Below is a small trained network, with its code and all its weights. Each question gives an input and a target symbol and asks what happens when units are switched off, that is, made to give their printed mean instead of their output.

import numpy as np


def w(rows, s, z=0):
    codes = np.array(rows[::2]) - 128.0
    scale = np.full(codes.shape[1], s)
    scale[-1] = z or s
    return codes * scale


def softmax(a):
    e = np.exp(a - a.max(-1, keepdims=True))
    return e / e.sum(-1, keepdims=True)


def log_softmax(a):
    a = a - a.max(-1, keepdims=True)
    return a - np.log(np.exp(a).sum(-1, keepdims=True))


def net(x, mask):
    ids = ['αβγδζηθλμξπστφψω'.index(c) for c in x.split()]
    T = len(ids)
    res = E[ids] + P[:T]
    u = 0
    for l in range(3):
        r = res
        for j in range(2):
            rows = slice(2 * j, 2 * j + 2)
            q, k, v = (r @ M[l][rows].T for M in (Q, K, V))
            z = softmax(np.where(np.tri(T) > 0, q @ k.T / 2**0.5, -1e9)) @ v
            o = O[l][rows]
            res = res + np.where(mask[u + j], z, o[:, -1]) @ o[:, :-1]
        u += 2
    return log_softmax(res[-1] @ U[:, :-1].T + U[:, -1])


Q, K, V, O = {}, {}, {}, {}
E = w([
[232,105,155],'α',
[93,122,186],'β',
[84,246,120],'γ',
[87,148,137],'δ',
[31,211,51],'ζ',
[127,162,159],'η',
[85,72,83],'θ',
[100,86,121],'λ',
[133,89,83],'μ',
[148,137,122],'ξ',
[115,82,190],'π',
[132,131,115],'σ',
[100,104,86],'τ',
[92,123,127],'φ',
[94,89,114],'ψ',
[44,142,150],'ω',
],0.014)
P = w([
[58,228,183],'0',
[180,148,65],'1',
[185,167,69],'2',
[91,96,125],'3',
[154,158,100],'4',
[28,79,169],'5',
[126,55,56],'6',
[97,28,58],'7',
[145,57,22],'8',
[112,133,160],'9',
[108,7,18],'10',
[126,77,91],'11',
[86,36,78],'12',
[107,2,26],'13',
],0.0046)
Q[0] = w([
[130,144,7],'L0H0',
[77,96,52],'L0H0',
[152,103,129],'L0H1',
[168,145,69],'L0H1',
],0.02)
K[0] = w([
[115,151,3],'L0H0',
[94,32,56],'L0H0',
[151,179,97],'L0H1',
[165,179,187],'L0H1',
],0.015)
V[0] = w([
[207,177,198],'L0H0',
[177,146,7],'L0H0',
[2,33,89],'L0H1',
[156,155,9],'L0H1',
],0.009)
O[0] = w([
[80,11,95,4],'L0H0',
[84,175,229,172],'L0H0',
[197,197,33,158],'L0H1',
[2,96,44,138],'L0H1',
],0.0069,0.0027)
Q[1] = w([
[102,138,130],'L1H0',
[233,174,63],'L1H0',
[126,151,87],'L1H1',
[246,225,166],'L1H1',
],0.011)
K[1] = w([
[120,124,44],'L1H0',
[84,89,252],'L1H0',
[112,58,86],'L1H1',
[63,254,57],'L1H1',
],0.0096)
V[1] = w([
[86,105,7],'L1H0',
[68,67,136],'L1H0',
[105,84,62],'L1H1',
[100,175,78],'L1H1',
],0.011)
O[1] = w([
[162,174,226,66],'L1H0',
[2,165,150,70],'L1H0',
[178,182,180,10],'L1H1',
[86,82,193,176],'L1H1',
],0.0078,0.0014)
Q[2] = w([
[121,152,53],'L2H0',
[182,160,150],'L2H0',
[186,202,4],'L2H1',
[207,175,193],'L2H1',
],0.016)
K[2] = w([
[182,135,116],'L2H0',
[108,107,100],'L2H0',
[205,193,107],'L2H1',
[128,109,7],'L2H1',
],0.019)
V[2] = w([
[250,188,116],'L2H0',
[107,116,214],'L2H0',
[44,90,160],'L2H1',
[166,198,237],'L2H1',
],0.011)
O[2] = w([
[20,134,156,95],'L2H0',
[218,101,204,5],'L2H0',
[150,189,116,134],'L2H1',
[102,114,245,16],'L2H1',
],0.011,0.0013)
U = w([
[192,165,159,69],'α',
[112,165,172,117],'β',
[136,110,145,146],'γ',
[105,106,151,159],'δ',
[117,94,149,84],'ζ',
[164,129,194,92],'η',
[105,96,161,120],'θ',
[54,65,111,3],'λ',
[172,150,123,225],'μ',
[171,12,137,130],'ξ',
[103,105,166,76],'π',
[82,103,163,125],'σ',
[100,36,141,177],'τ',
[71,136,186,36],'φ',
[144,118,124,244],'ψ',
[84,78,122,96],'ω',
],0.011,0.0039)

Each question gives the input, a string of symbols that net reads in full, and the target symbol t.
The units are the heads (2 rows each of Q, K, V and O). Each row of codes is followed by its name. A weight is (code - 128) times the scale printed after its matrix; where a second scale follows, it is the last column's (O and U).
mask holds one flag per head, layer by layer. A switched-off head (its flag False) gives its mean, the last column of its rows in O, instead of its output. The means were averaged over made-up inputs and are rounded, as every weight is.
A unit's drop is (log p(t) with every unit on - log p(t) with that unit switched off) / (log p(t) with every unit on - log p(t) with every unit switched off).
The circuit of an input: a set's keep is (log p(t) with only the set's units on - log p(t) with every unit switched off) / (log p(t) with every unit on - log p(t) with every unit switched off). Starting from all 6 units, units are removed one at a time, each time the one whose removal leaves the highest keep (on an exact tie, the one counted first), for as long as the keep stays at least 0.8.
units of the circuit, in order: the units of the circuit, biggest drop first
unit that matters most: the unit with the biggest drop
heads that matter: for each layer, one digit per head in row order, 1 if its drop is at least 0.15 and else 0, layers parted by /
drop when u is switched off: that unit's drop, to one decimal
input η ζ θ θ α, target ξ: units of the circuit, in order -> (L0H0; L1H1)
input α α ψ ξ, target μ: units of the circuit, in order -> (L0H1; L1H0; L2H1; L2H0)
input β α φ, target λ: heads that matter -> 01 / 11 / 11
input ζ η σ, target η: unit that matters most -> L1H1
input ζ β θ, target η: units of the circuit, in order -> (L1H1; L1H0; L2H0; L2H1)
input α δ μ β θ, target μ: units of the circuit, in order -> (L0H1; L1H0; L2H0; L2H1)
input γ ζ ζ θ η β γ, target α: units of the circuit, in order -> (L2H0; L0H1; L1H1; L1H0)
input π ψ μ, target λ: units of the circuit, in order -> (L0H1; L2H0; L1H0)
input π π δ, target λ: units of the circuit, in order -> (L0H1; L2H0; L1H0; L1H1)
input ζ ζ δ β, target η: units of the circuit, in order -> (L1H1; L1H0; L2H0)
input γ π α, target ξ: heads that matter -> 00 / 00 / 10
input θ θ τ η ζ, target φ: heads that matter -> 01 / 10 / 11
input ζ π γ γ, target η: drop when L2H0 is switched off -> 0.5
input α π α π ξ α σ α ω β π ψ, target μ: drop when L2H0 is switched off -> 0.2
input ζ ξ γ, target η: drop when L2H0 is switched off -> 0.6
input α α δ α α η ψ π τ α α π φ, target μ: unit that matters most -> L0H1
